Where the symbols take the objects:
~: guk->tov, zul->muf, did->dun, teg->tul, fif->teg, voz->rir, maz->bes, dat->nug, kon->lam, nit->vid, rin->kon, nav->ser, tad->lem, tos->fum, sed->baf, teb->tad, noz->mon, nor->pef, zit->lin, gom->teb, ser->sug, rim->san, fiz->zom, daf->zad, sas->tis, tul->dab, ket->nup, mon->tas, bon->sig, peb->keb, tez->mar, viv->sas, faf->dat, tov->gog, lam->zat, fum->miz, gul->fiz, sug->tef, fov->voz, ruz->gor, lib->num, gor->sed, tuz->ket, dos->did, rul->zag, tis->bon, rar->nit, sal->peb, bes->zef, puv->des, lin->tez, fen->gir, reb->ded, gem->gom, daz->reb, zom->viv, mar->daz, num->nor, zef->dos, lem->ruz, rok->foz, tef->maz, zad->rus, rir->puv, kom->noz, dab->gul, sog->lod, pef->miv, rov->neb, neb->daf, foz->nav, ded->lib, meb->sog, san->zit, rus->meb, nup->fif, miz->kom, nug->pil, zos->rin, baf->rar, tas->tuz, keb->zos, lod->guk, vek->fov, dun->sen, sig->faf, pil->rok, sen->vek, zat->rov, pap->rim, zag->kof, muf->fen, gir->rul, kof->pap, des->zul, vid->tos, gog->gem, miv->sal
§: guk->lem, zul->pap, did->puv, teg->sas, fif->viv, voz->gir, maz->vek, dat->sug, kon->rus, nit->mon, rin->zad, nav->dos, tad->nit, tos->tuz, sed->miz, teb->rar, noz->teg, nor->rin, zit->lib, gom->baf, ser->did, rim->reb, fiz->faf, daf->tov, sas->pil, tul->tis, ket->fiz, mon->tul, bon->foz, peb->rov, tez->nor, viv->nug, faf->ser, tov->ruz, lam->meb, fum->ket, gul->sig, sug->dun, fov->fen, ruz->tos, lib->keb, gor->fum, tuz->gul, dos->rir, rul->lin, tis->rok, rar->noz, sal->zat, bes->fov, puv->zag, lin->num, fen->san, reb->sal, gem->sed, daz->miv, zom->dat, mar->pef, num->zos, zef->voz, lem->vid, rok->bes, tef->sen, zad->gog, rir->rul, kom->fif, dab->bon, sog->teb, pef->kon, rov->lod, neb->guk, foz->zef, ded->peb, meb->gom, san->ded, rus->gem, nup->zom, miz->nup, nug->tef, zos->daf, baf->kom, tas->dab, keb->neb, lod->tad, vek->muf, dun->des, sig->nav, pil->maz, sen->zul, zat->sog, pap->daz, zag->tez, muf->rim, gir->zit, kof->mar, des->kof, vid->tas, gog->gor, miv->lam
$: guk->gom, zul->rul, did->fov, teg->fiz, fif->gul, voz->zul, maz->did, dat->foz, kon->neb, nit->miz, rin->rov, nav->maz, tad->sed, tos->noz, sed->vid, teb->gor, noz->ket, nor->peb, zit->daz, gom->ruz, ser->bes, rim->tez, fiz->tis, daf->sog, sas->faf, tul->zom, ket->tul, mon->nup, bon->nug, peb->kon, tez->ded, viv->sig, faf->rok, tov->teb, lam->daf, fum->mon, gul->sas, sug->zef, fov->des, ruz->rar, lib->miv, gor->nit, tuz->teg, dos->vek, rul->rim, tis->dat, rar->fum, sal->rin, bes->dun, puv->fen, lin->reb, fen->kof, reb->nor, gem->lem, daz->num, zom->bon, mar->lib, num->sal, zef->sen, lem->baf, rok->sug, tef->dos, zad->lod, rir->muf, kom->tuz, dab->viv, sog->gog, pef->keb, rov->rus, neb->meb, foz->tef, ded->pef, meb->tov, san->mar, rus->guk, nup->dab, miz->tas, nug->nav, zos->zat, baf->tos, tas->fif, keb->lam, lod->gem, vek->puv, dun->voz, sig->pil, pil->ser, sen->rir, zat->zad, pap->lin, zag->san, muf->zag, gir->pap, kof->zit, des->gir, vid->kom, gog->tad, miv->zos
@: guk->tad, zul->kof, did->rir, teg->viv, fif->zom, voz->fen, maz->sen, dat->ser, kon->zad, nit->noz, rin->daf, nav->zef, tad->rar, tos->tas, sed->fum, teb->baf, noz->fif, nor->zos, zit->ded, gom->sed, ser->dos, rim->daz, fiz->sig, daf->guk, sas->nug, tul->sas, ket->gul, mon->teg, bon->rok, peb->zat, tez->num, viv->dat, faf->nav, tov->lem, lam->rus, fum->tuz, gul->bon, sug->did, fov->muf, ruz->vid, lib->peb, gor->tos, tuz->dab, dos->voz, rul->zit, tis->pil, rar->kom, sal->lam, bes->vek, puv->rul, lin->lib, fen->rim, reb->miv, gem->gor, daz->pef, zom->faf, mar->nor, num->keb, zef->fov, lem->nit, rok->maz, tef->dun, zad->tov, rir->gir, kom->nup, dab->tis, sog->gom, pef->rin, rov->sog, neb->lod, foz->bes, ded->sal, meb->gem, san->reb, rus->gog, nup->fiz, miz->ket, nug->sug, zos->neb, baf->miz, tas->tul, keb->rov, lod->teb, vek->zul, dun->puv, sig->foz, pil->tef, sen->des, zat->meb, pap->mar, zag->lin, muf->pap, gir->san, kof->tez, des->zag, vid->mon, gog->ruz, miv->kon
+: guk->gem, zul->gir, did->vek, teg->gul, fif->dab, voz->des, maz->dos, dat->rok, kon->rov, nit->fum, rin->zat, nav->tef, tad->gor, tos->kom, sed->nit, teb->ruz, noz->tuz, nor->sal, zit->mar, gom->lem, ser->maz, rim->lin, fiz->sas, daf->meb, sas->sig, tul->fiz, ket->teg, mon->ket, bon->dat, peb->rin, tez->reb, viv->bon, faf->pil, tov->gom, lam->neb, fum->noz, gul->viv, sug->bes, fov->puv, ruz->baf, lib->pef, gor->rar, tuz->fif, dos->sen, rul->pap, tis->faf, rar->tos, sal->zos, bes->did, puv->muf, lin->daz, fen->zag, reb->num, gem->tad, daz->lib, zom->tis, mar->ded, num->miv, zef->dun, lem->sed, rok->ser, tef->zef, zad->sog, rir->zul, kom->tas, dab->zom, sog->tov, pef->peb, rov->zad, neb->rus, foz->sug, ded->nor, meb->guk, san->tez, rus->lod, nup->tul, miz->mon, nug->foz, zos->lam, baf->vid, tas->nup, keb->kon, lod->gog, vek->rir, dun->fov, sig->nug, pil->nav, sen->voz, zat->daf, pap->zit, zag->rim, muf->rul, gir->kof, kof->san, des->fen, vid->miz, gog->teb, miv->keb
^: guk->lod, zul->des, did->dos, teg->fif, fif->nup, voz->fov, maz->tef, dat->faf, kon->rin, nit->rar, rin->zos, nav->foz, tad->teb, tos->vid, sed->gor, teb->gom, noz->kom, nor->num, zit->san, gom->gem, ser->nav, rim->pap, fiz->gul, daf->neb, sas->viv, tul->teg, ket->tuz, mon->noz, bon->tis, peb->sal, tez->lin, viv->zom, faf->sig, tov->guk, lam->kon, fum->tos, gul->dab, sug->ser, fov->vek, ruz->lem, lib->ded, gor->ruz, tuz->tas, dos->zef, rul->gir, tis->sas, rar->baf, sal->miv, bes->maz, puv->rir, lin->zit, fen->muf, reb->daz, gem->gog, daz->mar, zom->fiz, mar->tez, num->lib, zef->bes, lem->tad, rok->pil, tef->sug, zad->daf, rir->voz, kom->miz, dab->tul, sog->meb, pef->nor, rov->zat, neb->rov, foz->rok, ded->reb, meb->rus, san->rim, rus->zad, nup->ket, miz->fum, nug->dat, zos->keb, baf->sed, tas->mon, keb->peb, lod->sog, vek->sen, dun->did, sig->bon, pil->nug, sen->dun, zat->lam, pap->kof, zag->rul, muf->zul, gir->fen, kof->zag, des->puv, vid->nit, gog->tov, miv->pef

In the rows, zero is written as 47.

The rows follow the links: the fewer symbols apart two objects are, the more alike their rows tend to be.

Each row is also shifted at random along 3 hidden directions that mean nothing.

Some objects, each with a row of numbers:
pap ->  47   47   38   41   52   54   43   42   55   51   43   33   51   56   41   62   50   41   44   33   44   50   52   47   53   55   45   47   39   47   41   40   51   53   53   52   45   36   54   48   48   39   44   43   50   50   45   56   39   47   50   39   52   50   57   46   44   41   48   45   50   49
vek ->  59   59   52   49   49   50   43   63   55   43   43   34   39   54   46   49   43   53   57   42   48   43   51   40   41   45   55   51   43   40   46   47   43   53   49   41   50   36   58   49   34   35   37   48   42   42   46   47   45   47   52   41   40   53   51   50   55   54   61   53   51   45
kon ->  65   42   45   42   56   43   50   41   49   47   42   37   44   66   52   48   54   46   32   44   45   54   55   50   41   53   46   52   42   44   47   46   55   49   54   43   38   50   53   47   60   44   57   46   57   49   47   55   53   51   39   41   40   42   50   37   38   46   48   39   43   44
fen ->  62   49   44   46   53   55   44   54   60   45   46   27   45   57   46   57   43   45   52   33   47   45   48   40   39   58   50   46   45   39   45   39   42   58   50   38   40   39   62   52   53   30   49   41   46   56   41   47   50   40   51   33   33   44   55   52   52   48   59   48   58   52
tis ->  37   50   63   56   34   47   40   46   41   51   52   56   43   36   40   48   34   52   54   52   48   47   43   47   47   37   55   60   54   50   42   57   42   47   37   54   47   50   34   35   38   44   40   45   47   24   49   59   52   57   46   51   57   51   36   40   39   49   44   51   38   47
nup ->  32   48   54   49   41   46   52   49   37   40   51   63   44   31   51   37   43   43   50   59   52   45   44   50   54   42   41   37   54   53   58   52   43   47   40   47   51   44   43   46   49   59   46   47   40   54   49   31   46   45   50   59   51   45   39   59   52   42   36   50   50   45
miz ->  53   44   46   54   43   46   42   39   35   43   47   63   40   33   44   47   37   45   44   49   36   48   41   56   49   46   50   60   56   54   43   43   40   46   48   59   52   52   41   32   48   58   38   51   40   37   48   63   52   55   41   52   56   44   39   40   37   34   34   40   46   48
tas ->  44   49   50   48   47   49   48   46   39   28   41   67   33   35   51   41   39   45   42   50   42   49   47   57   48   45   48   58   54   53   49   43   44   48   52   48   53   42   51   39   44   56   35   49   37   43   46   53   50   57   42   53   53   40   39   43   39   37   31   41   47   48
gir ->  53   47   41   46   50   53   43   49   58   53   48   28   50   55   41   61   45   45   52   34   46   46   47   39   45   56   49   45   44   43   43   42   42   55   49   45   42   42   54   49   52   34   48   41   48   51   43   50   47   40   51   36   43   47   56   51   51   45   56   50   54   52
faf ->   4   44   60   55   35   46   36   48   38   59   51   55   47   41   39   47   36   47   58   54   53   48   44   43   49   39   54   51   54   54   48   62   42   45   34   58   47   49   35   38   42   48   46   45   49   33   47   50   54   47   47   51   53   51   39   47   47   51   46   53   42   45
nit ->  32   41   45   59   43   40   44   40   35   52   54   57   49   36   47   43   42   45   48   55   36   43   35   49   43   45   44   50   56   47   46   45   40   42   42   51   46   62   37   38   56   62   52   55   41   48   49   49   53   40   42   52   43   44   38   48   45   38   44   44   52   49
meb ->  69   37   33   38   51   45   51   37   44   50   45   54   57   47   48   43   58   46   38   47   46   50   47   53   51   51   43   41   43   51   46   42   53   37   53   54   49   56   43   53   47   57   51   50   51   53   47   49   46   47   43   48   51   42   52   43   44   49   40   40   41   46
ruz ->  68   52   49   56   51   39   49   51   41   36   47   51   35   48   54   36   46   52   42   54   35   42   43   48   33   44   45   56   52   38   46   42   43   44   52   40   46   56   49   42   54   58   48   57   39   47   51   48   56   47   40   50   34   44   40   42   45   41   52   41   51   44
peb ->   1   45   38   47   50   35   50   32   52   58   47   39   59   61   49   51   60   48   32   46   42   49   51   50   45   42   43   53   37   43   39   47   64   41   48   45   43   60   38   50   52   46   59   51   58   44   54   54   40   49   42   47   46   50   48   35   35   49   47   44   38   48
rus ->  73   37   34   36   55   46   55   43   48   40   40   50   50   52   54   41   56   47   33   43   45   51   50   53   45   56   45   46   44   48   48   39   53   40   58   45   46   52   53   53   49   50   54   47   50   59   43   47   50   48   41   45   42   34   51   44   45   51   39   37   42   48
rin ->  22   40   42   45   58   38   52   41   49   52   43   36   54   67   57   44   57   44   30   45   48   52   55   46   40   49   42   46   42   45   50   49   61   46   49   38   39   53   51   52   61   47   65   49   56   60   47   41   49   41   42   44   29   40   48   45   45   49   47   43   44   47
lin ->  22   50   36   34   57   50   54   45   57   39   39   37   48   57   50   52   56   44   36   38   45   51   56   51   50   53   42   45   38   43   45   37   55   50   58   41   48   36   60   55   47   41   45   45   49   55   46   48   37   52   47   42   49   46   56   44   44   46   45   43   47   48
num ->  51   52   39   39   50   47   57   39   58   44   47   36   54   55   45   52   60   50   36   44   44   47   51   50   47   46   41   44   37   39   42   39   57   46   52   39   43   49   45   55   50   38   50   45   54   44   52   50   36   54   47   44   55   53   54   38   38   48   50   45   40   49
gom ->  73   50   45   53   51   35   48   45   39   44   44   53   42   49   52   38   52   49   40   55   36   45   46   52   42   39   44   55   45   43   44   46   50   40   53   47   54   55   43   42   44   63   46   60   42   43   53   50   46   50   41   55   44   50   41   41   44   42   47   43   44   41
bon ->  54   46   67   58   35   46   39   52   40   57   55   52   45   41   43   47   32   44   61   55   57   46   44   41   49   40   52   46   56   54   54   65   40   50   29   49   43   44   37   38   49   44   50   42   47   40   45   38   54   42   51   53   45   50   36   56   51   49   46   56   49   47
muf ->  40   50   44   48   49   52   42   50   57   52   50   28   49   53   40   58   46   48   55   38   45   44   44   39   43   54   49   44   44   39   42   42   41   53   48   45   42   45   52   49   50   36   48   43   48   48   46   50   47   41   51   36   41   51   56   48   51   48   61   49   54   49
did ->  36   52   47   48   43   48   40   57   52   53   46   44   48   44   42   51   44   50   60   43   51   43   49   40   51   41   55   47   43   48   44   52   46   46   44   51   56   39   48   50   25   40   37   49   44   39   45   46   40   46   54   46   50   55   49   53   56   57   54   56   47   46
tos ->  53   43   46   56   47   44   43   44   40   39   47   60   39   38   53   44   37   46   41   48   36   46   41   52   40   50   49   60   56   49   46   40   40   48   48   46   48   53   48   36   53   55   44   51   37   48   45   56   57   47   39   48   41   36   37   44   40   37   37   41   52   52
rov ->  71   37   43   39   54   46   50   42   44   51   44   41   50   60   50   44   56   43   37   46   51   53   50   47   47   55   42   39   44   48   53   47   52   46   53   49   38   50   50   51   62   50   62   44   57   58   44   44   53   43   42   43   40   41   54   46   47   48   47   40   45   44
mon ->  62   47   50   49   40   50   42   37   32   42   46   65   39   31   38   48   40   44   48   52   39   50   43   57   56   45   48   55   53   57   44   45   41   48   48   65   54   44   37   31   46   60   32   48   42   31   50   62   48   59   45   55   71   52   41   39   36   33   33   41   44   44
daf ->  58   37   35   34   50   49   48   33   43   49   44   50   50   50   40   48   58   52   33   46   40   53   48   57   49   53   47   51   41   49   38   40   52   38   62   62   45   57   42   46   49   53   46   48   57   34   48   67   51   61   38   43   64   46   57   28   33   48   43   33   34   42
san ->  29   47   36   38   55   50   49   44   54   48   41   35   51   57   45   57   54   41   42   35   47   51   53   47   54   53   42   44   37   48   44   40   52   50   53   48   47   37   55   52   48   42   45   44   51   55   45   49   35   47   51   42   51   49   57   47   46   43   47   45   49   48
zad ->  60   34   35   36   54   46   52   39   45   47   42   50   52   52   50   44   57   47   34   45   47   51   48   52   48   53   43   44   43   49   46   41   53   39   59   51   46   55   47   52   51   53   53   47   53   52   45   52   49   49   40   44   49   39   53   41   42   50   40   37   41   47
rim ->  36   45   37   40   52   51   45   43   54   56   44   33   55   56   42   60   53   38   46   37   49   50   52   44   56   54   42   37   39   49   47   45   52   53   48   51   45   36   52   52   51   43   49   43   52   60   44   44   36   41   52   43   49   52   56   53   50   42   47   48   52   48

Start, symbols taken left to right, then the object you end at.
Answer with the object's name.
 62   41   34   45   48   37   48   38   41   53   44   57   55   46   48   43   58   46   39   51   42   48   47   52   51   44   44   47   42   51   45   46   55   36   50   55   55   58   38   49   41   62   48   56   48   49   51   50   41   48   44   53   51   48   46   44   44   48   39   43   41   44
$ $ => ruz
 15   39   47   55   44   41   44   43   34   49   48   64   50   37   52   43   41   39   47   53   45   46   41   50   51   46   44   44   57   58   54   51   46   45   39   51   51   51   42   40   52   65   50   52   39   59   46   40   50   38   46   57   42   40   35   58   49   37   32   47   53   50
$ @ ~ => gul
 83   49   47   46   46   44   48   35   51   59   52   33   55   58   41   57   56   45   40   46   46   50   49   46   50   45   40   44   38   43   42   50   56   48   42   48   39   51   37   47   58   42   57   44   60   42   54   51   40   48   46   45   56   59   51   38   37   44   52   48   42   46
@ + => neb
 86   44   38   46   52   38   49   44   43   45   42   55   50   49   54   38   53   46   38   50   43   47   49   50   46   44   43   48   45   48   48   44   55   40   49   47   53   53   47   49   44   59   48   56   44   55   50   43   44   45   44   52   40   43   44   47   48   46   40   45   45   46
^ @ => tad
 67   41   32   40   52   42   51   39   45   43   40   57   50   47   53   41   56   49   34   47   41   49   49   55   47   47   46   52   43   48   43   39   56   36   56   49   53   57   47   51   41   55   46   54   47   50   47   53   44   50   41   49   47   40   48   40   42   49   38   40   40   47
+ ~ § => sed
 59   53   45   54   53   36   50   49   43   33   41   52   34   50   56   34   49   53   36   52   32   44   47   54   34   41   47   62   47   38   42   40   46   42   57   40   50   56   50   41   45   59   43   61   39   39   52   56   51   55   37   51   38   44   40   35   40   44   50   40   44   43
@ § ^ => kom
 50   47   65   56   38   49   38   53   40   50   51   53   40   42   45   46   32   47   56   52   54   47   46   44   45   42   55   53   55   52   51   60   40   51   36   50   45   44   42   37   46   42   45   41   46   35   45   47   56   49   47   48   46   47   38   48   48   50   46   52   45   46
+ $ => nav
 33   48   40   46   51   38   54   38   55   53   48   36   60   58   51   50   59   45   37   46   47   48   52   46   45   44   39   43   38   41   45   47   60   45   43   37   40   55   42   55   55   41   62   46   56   54   51   40   38   43   47   46   41   50   48   44   41   48   49   48   43   49
^ + => peb
 31   57   49   48   46   47   41   56   52   50   44   38   44   48   42   51   45   53   58   44   46   42   49   41   47   40   54   52   41   42   40   49   46   47   48   51   55   40   50   48   27   41   34   50   44   35   47   52   41   50   52   44   49   57   51   44   53   55   58   53   45   43
^ @ $ => fen
 43   52   39   34   53   52   57   43   56   39   43   36   48   54   46   51   59   48   38   41   46   49   53   52   51   50   40   43   36   41   43   37   54   48   57   43   46   41   52   54   49   41   43   44   52   48   50   49   36   56   48   44   57   52   58   40   41   46   48   43   43   45
+ § => keb
 43   45   39   42   47   53   38   37   50   64   48   33   57   52   30   66   51   41   52   36   46   49   46   44   59   54   46   40   40   50   40   46   48   51   47   62   46   41   42   47   49   44   44   42   54   44   46   57   38   45   52   41   63   60   57   45   44   40   51   48   51   47
+ ~ => zit
 73   52   49   57   51   37   49   51   40   39   45   50   36   49   55   36   48   51   42   55   36   45   44   50   35   43   44   53   50   40   47   42   44   45   51   40   47   56   48   41   52   58   48   57   40   46   53   48   53   47   41   52   36   45   39   43   47   43   52   43   50   41
^ ~ ^ => tad
 63   53   52   48   47   47   41   65   54   49   44   38   45   51   50   48   41   46   61   43   57   42   52   36   46   44   52   40   44   45   52   53   44   53   41   39   52   33   58   54   34   37   44   46   41   56   42   31   41   36   56   44   32   49   48   61   65   57   55   59   55   47
~ $ => rir
 13   48   51   49   47   44   54   53   40   30   43   66   40   36   59   33   42   43   43   54   49   46   46   52   48   44   43   45   56   52   57   47   45   46   44   39   52   42   51   47   47   57   46   50   36   59   46   31   47   45   46   57   40   36   37   56   51   42   33   47   51   48
$ @ => sas
 53   49   43   44   49   43   55   37   56   52   50   35   59   58   47   53   58   46   38   43   45   49   50   48   48   45   39   42   37   42   43   44   59   46   46   39   41   52   43   54   54   40   57   45   57   48   53   46   38   48   48   45   50   52   50   41   39   48   50   47   42   48
~ ~ => sal
 34   49   40   38   51   46   58   42   56   50   49   36   59   54   49   49   61   44   41   45   53   46   50   46   53   48   35   30   37   41   49   44   57   46   46   38   42   46   47   60   54   44   57   44   53   61   50   32   34   41   52   48   48   52   54   53   50   47   50   49   47   47
~ ~ => num
 60   54   58   48   41   50   54   51   43   31   49   62   37   30   50   37   41   49   48   55   50   44   44   52   47   42   44   46   55   49   52   47   40   47   45   42   49   43   48   43   45   49   38   45   39   43   48   41   48   55   47   54   56   44   39   49   46   44   39   46   46   47
~ § @ => pil
